Each row is followed by its group, which names the range that a hidden value of the row falls in. A new part has a new value, new ranges and new names.
[  34  349  131 -268   32  -44   37  159  169 -192  -56  -46 -115 -114
  242 -263 -422  -64   65  300   73  382 -251   15   -5  -71  -59    9
  305  -56 -316 -111 -410  -85   47 -288 -100  188  113  218  102 -211
   15  -96 -271 -270 -114  -52  -78   93  110  114  -67   22] => (66)
[-206 -230 -302  -20  -92  -91  148  241  -30 -253  -85   32  325   65
  224  242  -40  259  -10  149  127  -99  152 -167   90 -154  -81  -65
 -369  165   92   69   11   38  259  173   32  156 -143  -83  -14  300
  -87   27   63  543  -64  400 -262    2  230  -61  371 -236] => (89)
[  76  106 -192 -242  231   -1  -34  -45  245 -355  -21  181  191 -147
  402  -70 -146  264 -224 -200 -120  -93 -310 -383 -376  -99  284   85
   19   78   -4 -104  -85  -26   45  367  297  264   39  123  113  -23
  196  -24 -129  208 -344  358 -336  112   24  309  205  -93] => (79)
[ 138 -231  -17  473  -29 -126 -168  127   61 -184  -13 -381  -49 -185
   95   45   72   72  195  250  149 -208  197   72   61   90   18   45
 -123   73   59  103 -157  231   30  216   48  107  -15   -7 -158  -30
   86  -35  132  128  167  -89 -205  176  100 -341  234   -3] => (69)
[-148 -380   47   57   55 -131  166 -181  124 -102  -71 -142   35  -72
  176  123  254   37   -2   47 -207 -179   64   76   88 -163 -253  -35
 -214  -46  136  260  -70  274  107  151   70   10 -163   -2   10  205
 -137 -181   75   78  185   99  -69   26 -107 -145  250 -147] => (91)
[-130  179 -162 -487  255   21 -197 -121  308 -196  244  279  -31  261
  225  -43  -28  428 -321  -78 -264  167  -71 -181   72 -210   71  -85
  326 -104  -70 -350  145 -377  268  163  100  212  -49   46   26  -10
   -7  168   86  243 -577  311   60 -100  182  391   26   88] => (68)
[  39  162 -115  -55   27  298  -54  -22  -25  -52  -13   80  100 -143
  219   56 -222 -120  -78   57  132  -44  -44  -17 -106  -50  100   18
 -185  141   41  -15 -167   -7  160   80  127  -55   27   27  -29 -219
  -84  159 -183  278   86  262  -79   60  124   67  141   38] => (69)
[ 164   59  265   -4   20  -24  -51 -119  202   11  -16   41 -230 -158
  161 -231  -65  167  179  195  -78  261  -48    3  -57   65  -10  126
  178   30 -314  -71 -533  -94   23  145 -108    7  -85    5   16  -88
  -86   25 -196 -182   20  -82   55   97  159 -114   97  -83] => (82)
[ 184  152 -227  393 -134  138 -157  272   12 -230    1 -358 -271 -290
  -48 -299 -228  -11   66  102  137  109  135  211  -44   60  278  211
   96   80  285 -283  102  -12  243  120 -345  173  451  160   18 -389
  309  155   56  195 -222   10   24 -160   28 -129  -57  347] => (69)
[  43   -5 -367  375   38   51  -52  -22 -158  -49  -76 -279  -18  -93
  -22   30 -244  159 -146  159  187 -243  140   90  101   11  201  185
 -218  156  178  -74   84  128  155  116 -203  126  302  155 -114 -102
  -11   73   41  328   24  108  -56  137  120  -26  -19  181] => (91)
[  71  128  -21 -114 -100 -197 -137  234   51 -185   95  162  -82   -5
  169 -207 -340  -33    0  275  139  201  124   37  184 -206   54  105
   38 -174  -98  -99  -84 -313  235  -49 -348  340  115  229   19 -258
  -85   64  -98   43  -48   32   -8 -238   72   38   39    3] => (85)
[ 240  396  217   27 -117  257 -114  128   43   26   27  -71 -362 -176
  -65  -38 -381  157  460  245  128  438 -255  138 -218  244  -51  236
  174  172 -264 -216 -562  107   46  171 -475   86  271  150  139 -250
    1  126 -228  -16   82 -301 -100  210  292 -175    6   70] => (68)
[-108   57  -25  -48  108 -152  -80  -85   51 -198  108  204   79   11
  221 -101 -104   82 -123  -56 -181 -184  102  -52  108 -163 -119 -240
  -43 -314   18  -46  255 -166  139 -107   19  197 -186   91  -87    9
  -31  -90  -72  -29 -194  111 -132 -199    4  185   33  -30] => (82)
[ -29  229  -54    1 -108  429   76  169 -195  -31  134  240  -18 -248
    3   13 -306  -67  136 -202  124  -96   39   86 -187    1 -171 -204
 -359  -29   65   67  315 -157  310 -167 -198   41   25  -21    6  -96
  -56  284 -170  466 -200  131 -210 -152   84  -64   79   54] => (89)
[-102 -111    4  -86   11  162   89 -302  132  158  -76  192  105 -189
   13  278  267  210  -13  -60  -37 -111  181   75 -178  162   42 -157
  119  362  236 -296 -120   68 -132  588   98 -271 -150   -8  -77  292
 -198  -99  -72  125  100  204 -126  140   58  -48   74  -13] => (69)
[   1 -162   73  194 -367  -51   86   60  -93  162   87 -260 -347  155
  -41 -210   81 -135  115  456  -24  244  353  188  423   51  -75  396
  -20   82  411 -197  183  126 -105  270 -576 -138  356 -178 -210   -9
 -175  127   96  -82  244 -133  199 -229  -20 -318  -46  -66] => (79)
[ -25   26 -135  -81  -11   14  -26 -138  -67  -69   52  -25 -287  -19
 -125   37  -91  139    4  196  -17   83  122  114  211    9    7   51
  -34   60  175 -151  268 -240  230  -54 -206    8  158  109  -55  -52
  -44   30   86  226   -6  -27  162  -48  130   25 -204  313] => (89)
[ 135  -20  110  301   67 -150 -166   34 -174   85  -65  -97 -194  -25
 -181  -70 -301  266  -12  150   10 -134  116   67   15   91 -205   49
  -46   40 -193 -131 -294    4  -35  -72 -234  288  119  346 -137  -46
  -36 -107 -166  -34  108 -183 -190   99  369 -189  202  -84] => (79)
[   4   35 -134 -151    2  127  161  -57  -94   -5  -19   -2   49  -52
   99  -62 -289 -143 -245   53  129 -126   54  178  133 -133   -8  -32
 -123  -18    0   85   17 -125  172 -175  -70   30   76  228  -74 -107
 -157  117 -126  221  115  125  -55  -54  -73   29  -18  144] => (89)
[ -94 -485    9 -113  138 -310 -152  -26  133   83  188  -99 -179  322
 -194  223  361  375 -271  234 -179  -49  273  -25  234  -61 -220  129
  166  161  236 -159  189  -29  -88  293    9  279  140  121 -226  267
 -101  -26  322  236  -37    3  -13  107  217 -192  271  -39] => (69)
[-141 -210  -59  348   75 -246 -161  -47  122 -300 -117  -53    7 -154
  337 -154  224  159  -79   -8 -146 -371  204  -37   76 -141  125 -134
 -224   80   78   34   27  -85  107  202  304   13 -292  -81 -118   99
   39 -159   22  173 -105  347 -149  -59   -1  -24  338 -163] => (91)
[  12   32 -267  -18  -37   46  -65   -8  102 -171   50  135   -6 -374
  132   37 -128  323  165  -86   78  -19   43    9 -220   84  156   44
  -47   25   -9  -83 -130 -158  159  283  -93  169  -32  102    6  -38
   44   13 -171  300 -128   62 -168  -71   -1    7   68  214] => (89)
[-116  290 -226  -43  157  114   -9  -23 -215   76   62  -58   54  227
  181  -15 -502   54 -439  162   37  -78 -153 -175  183 -191  -72  204
 -172  -70  -11   -3  146   99   78 -262 -210  251  365  135  -35 -141
 -154  125 -155   95 -140  257  -34  194  169  255  -49    4] => (67)
[ -48  -49 -465  376  -70    4   29  -44  -48 -216   53  -52  143 -254
  121   -8   28   79  146   91   58 -209   51   -2  -21  133  178  239
 -300  -69  328   66  383  214   47  197 -145   86   86  -73 -117  -21
  111   15  -68  270  -70  160  -60  -97 -200   50    9  242] => (97)
[-102   51 -157 -433  -46    9   -3  -68  330 -349  208  324  140  141
  316    5  113 -102   86  164  -69  220  123   11  221 -226  130 -153
   73 -149  235 -205  306 -244  349  259   44  -79 -190 -172  -30  -65
 -129  171  177  236 -148  201  101 -382  -67  279  -59    8] => (97)
[ 177 -296 -155  178  -36  128  201 -405 -127  262  130 -140  -78  -77
 -231  -29   93  -64  -23   86   42 -255  397  211  261  195 -109  130
  -40 -198  294  -41  347  177  -99  205 -245 -221  128   38 -351   62
 -222   84   90  -30  223 -247  115 -176 -189 -202 -220  208] => (85)
[ 124   50  253  161  246   31   50 -155   53  -81 -190   83  239  -51
  190  -14  -49  -75 -165  -20 -112 -284 -160   24 -196  -69  -35 -175
  -56   18 -118   72 -249  276  -25  104  179   47 -188  228   26   45
  -53 -135 -165  -65  105  196 -259  264   78   67  259 -247] => (97)
[ 136  -41  143  108  114    0  127 -391  124  221   44  233  146 -278
   42 -106    3   44  -52  -32 -143  -59   85   68 -178  129  -50  -18
  170 -189   -7  -31 -146  117 -141  162 -201   60  -90  115  -69   16
 -131  -67 -275 -366   52  -72   35   56  -80   12 -112   22] => (68)
[  75  -23    4 -264  122  -44 -101 -105  249  -74   48  234   -1   70
   89  -79  230  216  -85   20 -234   39 -115  -73 -269  152  186  227
  353  177  159 -453  -82  103 -406  690  180   52   51  162 -209  129
   28 -121 -167   36 -103   82 -241  -46  -26  168  285 -101] => (67)
[ 197  220  256   53 -135  227 -222 -157  228  -14  193  280 -252 -266
  201 -150   20   60  305 -148 -115  113   58   37 -230  111  186   13
   74   48   92 -261 -117 -153   82  614 -251 -126  -30 -153   61 -216
  -30  216  -85  -10  -39  -48  -67 -150    0  -74    4  -74] => (66)
[  -9 -229  -30 -192  144  -80  150 -224   52  -12  -73  -37  -35  -52
  190  -17   60   93 -185   35 -124 -207    8 -140  -54  -55   12  144
  -71   79  131  -13  -13  167 -232  329  219  -14   70   64 -215  210
 -174 -195  -78   30   93   31 -232  100  -73   34  141 -184] => (79)
[  99  119  -16  130 -169  200  149  -60   73  184  169  353  256 -138
 -231  192 -161  137  321  -66   84   88 -134  207 -329  325 -200   27
  -22  174   13  -95 -168  178   26  232 -575  173   68  155  144  -30
  -26  310 -234  146  136  -92 -224    6   52 -145  117   12] => (66)
[ 104 -289   99  -59  282  -91   45 -437  225  -72  -27 -145 -159  106
 -116  -90  373  180 -251 -100 -352 -277   97  150   89   44  -35 -132
  330    4  163 -251  176   79 -116  342  266 -136  -79  230 -186  219
   30 -174  236  -48  -67  -54  -51  -15  -88   15   33   55] => (67)
[ 100  190   41 -108   32  156  113  103   55  -70  100   99  126  -22
   91 -115 -145  -60   20  145   73  102 -185 -111 -124  166  -69   -5
  115   48  -63  -54   97   41 -124 -107   58   55   40  -20  -91    1
   87  158 -168   21 -192   87 -187  144   89   31   49  -10] => (82)
[-208   23 -155 -197  -46   87  -90   63  147 -327  -10 -155 -353 -152
  154   -8   48  189  103  -25  -82   91  131  226  144 -197    2 -123
   58  -18  109 -171   38 -211  395  163  -12  -48  -30   84   66  -18
  -21  -99  129  364 -215  124   16 -252  -43    5   44  246] => (85)
[ -15  -24  -60  255  -12  430  -54 -239 -241  302  229   74   35  -86
   36  184    1   93 -112 -235  -13 -402  337    9   62   67 -203 -107
 -299 -202  211   46  332  132   76  260 -183 -161  -61 -168 -192   73
 -247  220  -20  229  -38  149  -49  -37   38 -153   21   25] => (97)
[ 107  229  316   77  -99 -107 -129  -39  325  -71   92  -69 -257    6
  276 -288 -174   48  245  223  -63  312 -165  136  144  -49  -84  134
  235  -72 -374  -28 -582  -31  143   80 -388   91   -4   42  207 -276
  -72  151  -93 -316   86 -130   20    6  -24 -131   75 -101] => (85)
[  65   49  -60  -14   30  104  -20 -252   87   83  110  178  -29 -173
   77  -33   68  116   92   47   -4  -61  100   79  -59  168   98   95
  129  -84   37 -164   22   35 -153  373  -88  -94  -53   26 -199   39
 -173   -5 -172  -16   -4  -40  -41  -32 -135   38  -52  137] => (69)
[  28  192 -156 -254 -133  -25  -50  174  108 -183  228  241   21  162
 -130   67 -292  133   95  162   79  335 -287   -7   31   82 -162  131
   43  183  -73 -107  -11 -298  274 -185 -345  351  187  249  248 -239
  198  342  -44  318  -69  110  -47 -105  197   34  114  181] => (80)
[ 169   -3   79  207   17 -290   47  -18  129 -211   34 -182   47  103
   -9 -234  -93  -71  -98  327  107  -41  110  158  419   21  -24 -187
  254 -118 -112    1  163 -168  149 -310 -169  122  -57  203   -3  -60
  144   63  203 -198  -50  -18   49   62    9  -80 -205  156] => (80)
[ -29 -414   75  -68   27 -125  -80  135  100 -122   59 -267 -169   56
   67  256  208  116    6  240  -67   23  250   72  156 -233 -189   75
  -65  -47  224   92  -53  195  179  335  -47  209   73   58  -75  125
 -143 -115  295  277  131  -57  -51   58  136 -268  267  -89] => (85)
[  84  -91   74  247 -142  139  -18 -194  148  133  219   13    9  -66
  -35   59  186  -40  213   48  -12  -93  137  223   -1  246  -54   -4
   -8  152  226  -63   54  152  -69  358 -194 -145  -20 -155 -141  -36
  -58  280   48   63  220 -122  -79   -9  -67 -245   57   12] => (66)
[  31  125   29   18 -132  603  144 -201 -137  216   86  387  143 -211
  176  263   17   43   62 -172  113  -94   64  -85 -186   84   65  -35
 -416  219  140  118  117  -20  229  459 -194 -337 -141 -319  112  111
 -269  389 -110  501    6  455    7  163  100  -93   41  -74] => (66)
[ 317  217  120  -39    5   39  192 -172 -167  187   71  365  100   78
  -64 -163 -376 -341  -86  324  129   65 -187  -94  -36   91   76  370
 -154   24   85    1  214   82 -184  -33 -427  113  374  180  -70 -209
 -192  203 -261 -148  258  -59  -10  107    2  138 -171 -126] => (91)
[ -23 -302   79  111  -72   49  -90   40 -103   85  -21 -204  -65 -105
  332  285  -77  105  -25  139   91 -172  254   18  108 -258 -121  131
 -456    7  -19  355 -480  184  218  349 -111  103  -51  -48  -51   30
 -360   15   -6  332  419   77 -123  193  167 -348  364 -225] => (82)
[ -50  -80 -254  167   62  223  -95 -198   24 -216   40  -57  100  -41
  220  200  105  251 -110 -162 -128 -250  128   69   99 -131   92 -119
 -261  -96  157   91  114   -4  497  291   30  -48 -231  -54   78    7
   26  159  174  525  -84  379   72  -44   46   30  119  221] => (89)
[ -19  196 -138 -131   16  191  211  -79  -23 -122  -28  357  276  -26
  151 -116 -136 -148 -241  -89  -69  -58 -145 -115 -162  -40  141  -22
 -140  133  277 -134  372  -64   76   55  -12  -15   75   43   62  -27
   56  146 -179  206 -188  458  -92 -100  -34  288   14  -43] => (68)
[ 196 -182 -289  117   29  513  220 -512 -153  205  116   -7  128 -226
 -212  116  -42  -25 -204 -423    1 -433  381  247   62   85 -116 -207
 -152 -277  319  -26  341   53  333  207 -168 -272  -22  150  -85  -60
 -107  248  112  265   54   48  102 -316 -152 -100 -213  354] => (85)
[  11   11   86  169  -54 -185   25   -9  -13  205   91   17  -12   27
  -68  -77  -67   38  141  506   63  185   -9  -54   82  279 -194  276
  110  109  -38  -86 -100  178 -384  -91 -254  130  159  -30 -229   42
 -101  -25 -255 -315  137 -155  -13  215  168 -122   21  -78] => (67)
[ 100  145 -200   12  -93   12  241 -117  -23   30   24   88   56 -308
   73 -116 -312   74  342  324  257  161  -85   25   -9  262    6  252
  -19 -130 -242   86 -179   75 -103  -83 -329   35   40   40 -111  -14
 -157    1 -368 -123   87 -197  -28   74  -99    1 -208  187] => (79)
[  86  116 -208   22  -53  131   22   68  145 -238  139 -206 -126  -86
  -75  -57  -94   30  137  103   66  116  -35  389   68   63   96   39
  192  -75  129  -98  185   20  269   39 -320  138  198  210   23 -180
  147  187  132  281 -117 -137   10  -95 -153  -24 -153  459] => (79)
[ -36 -215   -3  285   78  248  113 -298 -215  239   83  -72  114   20
 -133  240  121  -62 -160  -57  -37 -468  350   67  148   66 -290 -252
 -293  -26  366   44  475  262   15   64   10 -213  -42 -116 -264  197
 -209   78  150  145  115   62  -68   83  108 -165  -19  -60] => (97)
[  66 -187  157 -225  150 -149  -28 -186   -2   68  101  -71  -77  261
 -179  211  -87   29 -105  253 -184   51   -7  283  250 -103 -458   21
  129 -300 -103   85 -250  151   89 -159 -212  289    4  485  -63  -51
 -179 -136   -1  -75  392 -306   60   -1  126  -68   98  130] => (68)
[ 229  274  317 -244  431   76 -177 -475  354  110   76  342  -78  137
   86 -103    8  295 -280   55 -294  196 -207    6 -151  -30  224   -3
  531    4 -283 -333 -313 -144   45  320  -22   79  -64  206   56  -92
 -145  104  -75 -175 -220   67  196  332  230  329 -114   36] => (66)
[ 114   89  104 -117   83   -8  322  146  -88 -228  -44  326   35 -303
  -29 -271 -241 -140  190   31  100  -54  -37  126 -141  -50 -163 -215
 -122 -351 -231  206  325 -146  145 -393 -140  208 -144  266  -58  104
  -88 -116 -239  109 -273  -80 -207 -140 -117   58  -28   -7] => (68)
[  50 -145 -155  157   78   33   40  -82   58  149  102 -141  100   21
  -53    5  -38  178 -232  -37  -21 -221   30  -64 -127  147  -39  165
   50  220  221 -173   47  273 -241  294  -53  165  309   76 -186   55
   32  136  -12   70  -51   17 -279  144   53  -97  168  -97] => (80)
[ 111 -119 -183  -29 -165  396   12  -40  -99  148  214  -20  -45 -194
   -9  232 -233  -52   80  -65  124   18  157  105  -70  -41 -128  191
 -367  -12  252  133  -99   90  338  245 -353   75  253   -4   17 -275
 -158  362  -16  437  260  -49   11 -146   84 -235   93  102] => (66)
[  54  -43  111   59  263 -167  -78 -195  140 -229 -148 -105 -131  -79
  378 -221 -116  211 -250  -92 -158 -283   61   -7  121 -358   83 -120
  -27 -240 -274   84 -260  -77  274  148   84  128 -171  221   56    5
 -146 -187   35  -17 -135  150 -108   42  -21   82  123 -159] => (91)
[  46  182   77 -103  197   64 -146  -53  136 -241   21  -21 -296  -64
  149 -363   35    2 -219    1 -222    9   37   66    7  -96  220 -104
  281  -71  122 -297  315 -258   69   12  205  -12   46   81 -150 -113
  125  -43   17   30 -406  123   53  -86    2  207  -92  193] => (89)
[ -34  117  -84 -152   86  -62   17  345  -24 -166  134  154  281  314
 -102  244  -95 -110 -159  547  194  223  -58 -125  101  -34  -22   -9
   53  191  280 -122  552   13   75 -227  -85  344  250   64  -65   46
   56  156  161  311 -196  246  -29  309  363  154  -28   51] => (69)
[ 193 -116   68  178   33 -193  -74    7  -63 -116  -26  139   -2 -110
  -40 -124   14   31   -1  212  177 -239  458   48  193   39  111 -229
   40 -107   13 -165  265 -272   23  111    5    9 -191  140 -285  120
  -99 -117   74   39  -61   -2  -93  -75  131  -90  -50  -13] => (69)
[ 151  211 -355  -76    6  338   30 -121  -62  195  187  304  294 -316
  123  212 -542  300  104    2  441   12   69 -195 -144  142   13   51
 -156 -116 -345   55 -339 -120  234   85 -275  136  -15    8   -2 -134
 -265  335 -299  238  -76   67  -92  145  227   16 -108  133] => (85)
[ -63 -249   36  302   41  -39  -92   59   13   95  -38 -485  -99  -33
  168  -95  108   47 -352  114  -36 -243  379   61  187  -83  -38  -10
  121   74  250 -121  -51  222 -156  224   85   15  148  -19 -266   85
  -44 -105  104  -85  -33  121 -102  135   79 -254  158  -95] => (91)
[  34 -303 -204   59   98 -292 -152 -339  358   -2  116  291  216 -117
  267  143  172  561   56  -20 -106 -150  142 -227 -178   39  222  216
  -25   86   -7 -136 -386   54  -71  853  -32  222 -157  -57 -100  146
 -184    1  -58   92   57   57 -192   36   43   36  276 -244] => (67)
[ 120 -124 -102  167  -27  -84  284 -171  118  -40 -174   -8  182 -262
  -42  -30 -168   34   23   80  260 -186    6  246  -36   92  110 -100
 -102  359 -143  112 -295  -83  163  -13 -113   11  -43  244   71    9
  -59  127  -60  183  243   43 -174  176  -44 -153   19   41] => (68)
[  65  178  255 -305   95 -170  -15  122   69 -432  -66  379   -7   33
  271  -35 -242 -184  189  334   29  153 -216   58   58 -326   -6 -146
 -256 -131 -314  256 -100 -286  419 -269   12  224 -270  205  124 -128
 -173  -45 -103  255  124   68  -72   18  142  189  149 -144] => (82)
[ 233  136 -105  117 -244  165  -31  228  -70 -198  149  -65 -119 -251
   22 -189 -185 -170  221  153  228   90  145  165   55  162  134   86
   10 -137  166  -55  262 -141  122   31 -285   40  139   58  -93 -237
  175  186  -37  176  -44  -74  -34 -216  -91 -157 -131  339] => (89)
[ -96 -216 -106  188   80 -435  -63  179  345 -560 -228 -439 -100  -34
  347 -369   77  171  -41  207 -221   29  -69  -19   93 -212   90   68
   75  129  -24  -67 -329   56  153   17  293  238  -26   81   20  -42
  298 -220   83   11 -168  177 -145  -80   47  -11  397 -148] => (79)
[ 196   33  290   34  306  -33  -55 -211  -53  214   66  -78 -178  150
  -35 -139 -164   65 -361  135 -118 -131    5 -123   97  -43 -183   73
  176 -156 -131  -55   39   99 -164  -86  -67  167  207  215 -154   -9
 -149  -34  -19 -292  -80  -95  -34  302  183   -9  -48 -109] => (69)
[ -53 -225 -429  -82  -51 -146  -47  126 -160 -235  -33 -193  -11   38
   60   69 -148   84 -104  331  133  -70  335   43  327 -124   54  130
 -166 -100  232 -103  125  -72  155   50   15  149   98  178 -296   -2
  -67 -140   49  353  113   41  -11 -230  134   16   69  185] => (82)
